Below is a small trained network, with its code and all its weights. Each question gives an input and a class and asks what happens when units are switched off, that is, made to give their printed mean instead of their output.

import numpy as np


def w(rows, s, z=0):
    codes = np.array(rows[::2]) - 128.0
    scale = np.full(codes.shape[1], s)
    scale[-1] = z or s
    return codes * scale


def norm(h):
    return h / np.sqrt((h * h).mean(-1, keepdims=True) + 1e-5)


def f(y):
    return np.maximum(y, 0)


def log_softmax(a):
    a = a - a.max(-1, keepdims=True)
    return a - np.log(np.exp(a).sum(-1, keepdims=True))


def net(x, mask):
    res = np.array(x, float).reshape(1, 8) / 4 @ E
    u = 0
    for l in range(2):
        y = f(norm(res) @ A[l][:, :-1].T + A[l][:, -1])
        res = res + np.where(mask[u : u + 6], y, B[l][:, -1]) @ B[l][:, :-1]
        u += 6
    return log_softmax(norm(res)[-1] @ U[:, :-1].T + U[:, -1])


A, B = {}, {}
E = w([
[148,108,115,230,188],'x0',
[129,130,124,126,126],'x1',
[131,87,71,44,213],'x2',
[202,252,75,127,154],'x3',
[131,125,126,128,126],'x4',
[237,89,177,107,103],'x5',
[127,125,125,127,128],'x6',
[128,133,134,124,133],'x7',
],0.0044)
A[0] = w([
[134,193,162,133,174,104],'L0N0',
[110,171,153,225,3,30],'L0N1',
[23,197,119,148,149,32],'L0N2',
[110,166,117,40,74,10],'L0N3',
[113,144,133,66,77,2],'L0N4',
[22,156,132,131,148,53],'L0N5',
],0.0061,0.0034)
B[0] = w([
[96,133,97,136,89,180],'L0N0',
[47,222,240,105,224,253],'L0N1',
[112,93,9,199,52,201],'L0N2',
[72,130,147,62,50,183],'L0N3',
[93,129,145,3,74,152],'L0N4',
[117,89,56,157,56,193],'L0N5',
],0.0058,0.0028)
A[1] = w([
[164,248,69,129,116,123],'L1N0',
[151,94,113,255,228,76],'L1N1',
[147,82,82,55,204,2],'L1N2',
[40,44,177,144,112,48],'L1N3',
[110,94,47,87,169,66],'L1N4',
[224,108,213,107,125,122],'L1N5',
],0.009,0.002)
B[1] = w([
[193,30,150,124,180,253],'L1N0',
[91,129,143,10,49,221],'L1N1',
[77,193,177,198,135,195],'L1N2',
[254,124,112,118,200,224],'L1N3',
[138,177,174,191,92,199],'L1N4',
[39,146,24,193,112,215],'L1N5',
],0.0094,0.0052)
U = w([
[210,56,126,117,181,251],'0',
[97,212,197,177,157,117],'1',
[106,102,1,186,78,56],'2',
[115,109,146,4,74,78],'3',
],0.011,0.0029)

Each question gives the input, the list of numbers given to net, and the class t.
The units are the neurons (one row each of A and B). Each row of codes is followed by its name. A weight is (code - 128) times the scale printed after its matrix; where a second scale follows, it is the last column's (A, B and U).
mask holds one flag per neuron, layer by layer. A switched-off neuron (its flag False) gives its mean, the last column of its row in B, instead of its output. The means were averaged over made-up inputs and are rounded, as every weight is.
A unit's drop is (log p(t) with every unit on - log p(t) with that unit switched off) / (log p(t) with every unit on - log p(t) with every unit switched off).
The circuit of an input: a set's keep is (log p(t) with only the set's units on - log p(t) with every unit switched off) / (log p(t) with every unit on - log p(t) with every unit switched off). Starting from all 12 units, units are removed one at a time, each time the one whose removal leaves the highest keep (on an exact tie, the one counted first), for as long as the keep stays at least 0.8.
circuit, biggest first: the units of the circuit, biggest drop first
top k neurons: the k neurons with the biggest drops, biggest first
k most important neurons of layer l: the k neurons of layer l with the biggest drops, biggest first
input [8,7,6,-4,-3,4,-4,4], class 3: circuit, biggest first	L1N1
input [-7,-3,-5,8,6,-2,-7,-5], class 0: 2 most important neurons of layer 1	L1N0; L1N1
input [-1,2,8,-6,-4,3,5,-8], class 1: circuit, biggest first	L1N2; L1N4
input [-6,-1,7,-5,5,0,6,7], class 1: top 2 neurons	L1N2; L1N0
input [8,-2,-4,5,3,2,-6,-6], class 3: top 2 neurons	L1N1; L1N3
input [2,-6,-1,-4,2,6,-7,-5], class 2: top 2 neurons	L1N5; L1N0
input [-6,-8,6,5,-1,-7,-8,5], class 2: circuit, biggest first	L0N2; L0N1
input [-4,-1,5,5,-3,7,5,-2], class 2: top 2 neurons	L1N5; L1N3
input [0,-3,-1,8,-4,-8,7,7], class 0: top 2 neurons	L1N0; L1N5
input [2,-2,-5,8,8,-8,7,-4], class 0: top 3 neurons	L1N0; L1N5; L1N2
input [3,5,8,-1,8,-7,-6,-1], class 1: top 2 neurons	L1N4; L1N2
input [-6,-7,6,7,5,-4,-1,4], class 0: 3 most important neurons of layer 1	L1N0; L1N1; L1N5
input [0,2,-3,3,3,-7,7,8], class 2: top 2 neurons	L0N2; L1N3
input [-3,-2,6,-5,-6,7,7,6], class 2: 2 most important neurons of layer 1	L1N5; L1N0
input [-7,0,-2,2,-3,-7,7,7], class 2: circuit, biggest first	L0N2
input [-4,4,0,-7,-5,-5,-7,2], class 0: 3 most important neurons of layer 1	L1N3; L1N5; L1N1
input [7,-5,-6,-6,-6,0,2,2], class 3: 2 most important neurons of layer 1	L1N1; L1N0
input [-6,3,5,7,4,-3,3,1], class 0: top 2 neurons	L1N0; L1N1
input [7,3,7,-2,3,-1,3,-7], class 1: top 2 neurons	L1N2; L1N4
input [5,-8,8,2,1,5,2,4], class 1: circuit, biggest first	L1N2
input [-4,5,0,1,0,5,-3,1], class 2: 2 most important neurons of layer 1	L1N5; L1N1
input [4,-3,3,0,1,-3,-1,-5], class 3: top 2 neurons	L1N1; L1N5
input [-8,1,3,-8,-8,-4,5,0], class 0: top 3 neurons	L1N3; L1N1; L1N5
input [2,-8,-4,5,1,0,-2,-5], class 0: top 3 neurons	L1N0; L1N2; L1N4
input [8,8,-6,-2,7,3,3,-2], class 3: 3 most important neurons of layer 1	L1N1; L1N2; L1N4
input [-6,-5,2,-1,-5,-8,8,-2], class 2: top 2 neurons	L1N1; L0N2
input [-2,-4,3,-4,1,6,-8,-2], class 2: circuit, biggest first	L1N5
input [6,-7,-4,-4,6,4,-4,-7], class 3: top 2 neurons	L1N1; L1N0
input [8,2,-6,-2,4,-3,-1,-3], class 3: 4 most important neurons of layer 1	L1N1; L1N2; L1N4; L1N5
